Below are the code and all the weights of a small trained network. Each question names an input and a class and asks about switching units off, where a switched-off unit gives its printed mean instead of its output.

import numpy as np


def w(rows, s, z=0):
    codes = np.array(rows[::2]) - 128.0
    scale = np.full(codes.shape[1], s)
    scale[-1] = z or s
    return codes * scale


def norm(h):
    return h / np.sqrt((h * h).mean(-1, keepdims=True) + 1e-5)


def f(y):
    return np.maximum(y, 0)


def log_softmax(a):
    a = a - a.max(-1, keepdims=True)
    return a - np.log(np.exp(a).sum(-1, keepdims=True))


def net(x, mask):
    res = np.array(x, float).reshape(1, 4) / 4 @ E
    u = 0
    for l in range(4):
        y = f(norm(res) @ A[l][:, :-1].T + A[l][:, -1])
        res = res + np.where(mask[u : u + 8], y, B[l][:, -1]) @ B[l][:, :-1]
        u += 8
    return log_softmax(norm(res)[-1] @ U[:, :-1].T + U[:, -1])


A, B = {}, {}
E = w([
[126,127,128,130,127,127],'x0',
[196,120,35,119,53,105],'x1',
[136,60,152,41,58,183],'x2',
[198,47,142,255,139,202],'x3',
],0.0076)
A[0] = w([
[174,177,127,131,158,36,33],'0.n1',
[126,101,236,70,238,140,4],'0.n2',
[201,88,22,149,123,95,50],'0.n3',
[93,207,137,62,184,108,109],'0.n4',
[138,131,151,94,110,253,86],'0.n5',
[139,157,127,35,104,101,181],'0.n6',
[101,193,230,162,132,140,42],'0.n7',
[109,141,104,162,231,124,134],'0.n8',
],0.0062,0.0047)
B[0] = w([
[133,1,124,114,165,119,161],'0.n1',
[44,157,130,163,59,165,173],'0.n2',
[24,139,119,146,110,192,187],'0.n3',
[224,130,218,178,115,115,219],'0.n4',
[83,52,102,140,146,83,182],'0.n5',
[159,83,167,221,78,108,254],'0.n6',
[62,133,81,162,103,153,160],'0.n7',
[64,56,78,133,108,132,197],'0.n8',
],0.007,0.0046)
A[1] = w([
[126,94,165,8,93,72,95],'1.n1',
[132,224,71,160,231,55,3],'1.n2',
[70,235,95,2,140,101,43],'1.n3',
[88,120,111,161,99,131,122],'1.n4',
[179,81,114,141,115,67,117],'1.n5',
[199,160,3,81,100,112,62],'1.n6',
[104,240,137,44,111,18,153],'1.n7',
[100,66,98,163,131,159,62],'1.n8',
],0.0079,0.0038)
B[1] = w([
[166,85,122,144,182,114,227],'1.n1',
[103,77,55,73,188,68,188],'1.n2',
[182,106,140,154,194,227,151],'1.n3',
[142,142,125,139,72,81,204],'1.n4',
[81,148,130,162,108,123,221],'1.n5',
[2,196,92,141,35,227,197],'1.n6',
[252,75,152,253,142,237,252],'1.n7',
[159,148,166,151,112,89,228],'1.n8',
],0.0081,0.0043)
A[2] = w([
[152,125,167,150,156,150,120],'2.n1',
[109,93,138,189,129,101,154],'2.n2',
[135,128,97,121,156,84,76],'2.n3',
[69,160,203,101,186,143,89],'2.n4',
[141,83,153,4,96,126,161],'2.n5',
[107,131,139,159,69,91,142],'2.n6',
[156,91,132,131,92,167,104],'2.n7',
[112,188,78,145,177,80,3],'2.n8',
],0.012,0.0026)
B[2] = w([
[175,137,109,148,21,146,185],'2.n1',
[206,137,127,24,88,103,254],'2.n2',
[115,59,185,137,139,125,142],'2.n3',
[64,212,2,198,49,172,160],'2.n4',
[53,48,39,138,229,70,160],'2.n5',
[123,182,197,44,186,151,211],'2.n6',
[114,176,156,193,198,76,219],'2.n7',
[62,50,81,71,173,74,153],'2.n8',
],0.0079,0.0085)
A[3] = w([
[40,15,206,120,119,175,101],'3.n1',
[85,31,135,28,205,42,2],'3.n2',
[27,214,67,145,58,174,71],'3.n3',
[31,224,62,124,56,205,15],'3.n4',
[60,34,84,131,191,1,114],'3.n5',
[169,115,133,103,104,128,107],'3.n6',
[26,136,88,154,35,110,181],'3.n7',
[70,248,146,33,187,230,59],'3.n8',
],0.0067,0.0028)
B[3] = w([
[123,161,43,128,148,68,187],'3.n1',
[164,113,155,94,124,34,213],'3.n2',
[76,149,202,118,2,133,236],'3.n3',
[68,138,198,129,44,98,231],'3.n4',
[74,104,92,116,117,26,253],'3.n5',
[114,133,148,170,153,117,165],'3.n6',
[77,139,94,95,81,137,245],'3.n7',
[177,140,151,85,101,12,167],'3.n8',
],0.0092,0.0048)
U = w([
[218,97,141,206,147,160,121],'0',
[130,139,150,118,95,55,229],'1',
[16,202,95,143,65,161,125],'2',
[88,63,33,120,190,44,106],'3',
[150,213,193,3,206,124,38],'4',
[83,156,118,78,252,193,5],'5',
],0.014,0.011)

Each question gives the input, the list of numbers given to net, and the class t.
The units are the neurons (one row each of A and B). Each row of codes is followed by its name. A weight is (code - 128) times the scale printed after its matrix; where a second scale follows, it is the last column's (A, B and U).
mask holds one flag per neuron, layer by layer. A switched-off neuron (its flag False) gives its mean, the last column of its row in B, instead of its output. The means were averaged over made-up inputs and are rounded, as every weight is.
A unit's drop is (log p(t) with every unit on - log p(t) with that unit switched off) / (log p(t) with every unit on - log p(t) with every unit switched off).
The circuit of an input: a set's keep is (log p(t) with only the set's units on - log p(t) with every unit switched off) / (log p(t) with every unit on - log p(t) with every unit switched off). Starting from the 12 units with the biggest drops (on a tie, the unit counted first), units are removed one at a time, each time the one whose removal leaves the highest keep (on an exact tie, the one counted first), for as long as the keep stays at least 0.8.
circuit, biggest first: the units of the circuit, biggest drop first
unit that matters most: the unit with the biggest drop
top k neurons: the k neurons with the biggest drops, biggest first
top k neurons in layer l: the k neurons of layer l with the biggest drops, biggest first
drop of u: that unit's drop, to one decimal
input [-3,8,0,-2], class 2: unit that matters most	1.n6
input [-1,-3,-4,-4], class 0: circuit, biggest first	(1.n7, 3.n5)
input [2,-8,5,-7], class 2: top 3 neurons in layer 2	(2.n4, 2.n2, 2.n6)
input [7,8,7,-7], class 2: circuit, biggest first	(1.n6, 2.n2)
input [-7,-3,-8,-6], class 3: circuit, biggest first	(1.n2, 2.n8)
input [-5,-8,-5,-6], class 2: top 2 neurons in layer 2	(2.n4, 2.n6)
input [1,2,-6,5], class 3: top 3 neurons	(0.n6, 1.n7, 0.n4)
input [-3,4,5,4], class 3: top 2 neurons	(1.n7, 0.n6)
input [-4,-1,8,-8], class 0: top 2 neurons	(1.n7, 1.n3)
input [5,-1,7,-5], class 3: top 2 neurons	(2.n5, 0.n6)
input [-2,-5,-3,-2], class 2: top 2 neurons	(2.n4, 0.n6)
input [1,2,8,5], class 3: top 2 neurons	(1.n7, 2.n5)
input [1,1,-2,0], class 4: top 2 neurons	(2.n6, 1.n2)
input [0,-5,7,-3], class 3: unit that matters most	2.n5
input [-1,0,-1,-2], class 4: top 2 neurons	(1.n7, 2.n6)
input [1,3,-2,2], class 4: top 2 neurons in layer 2	(2.n6, 2.n4)
input [0,-2,-2,-5], class 0: drop of 1.n7	0.2
input [-4,-3,-5,-7], class 0: drop of 1.n7	0.9
input [0,-5,3,-8], class 0: drop of 1.n7	0.7
input [-1,-2,-7,-4], class 3: unit that matters most	1.n2
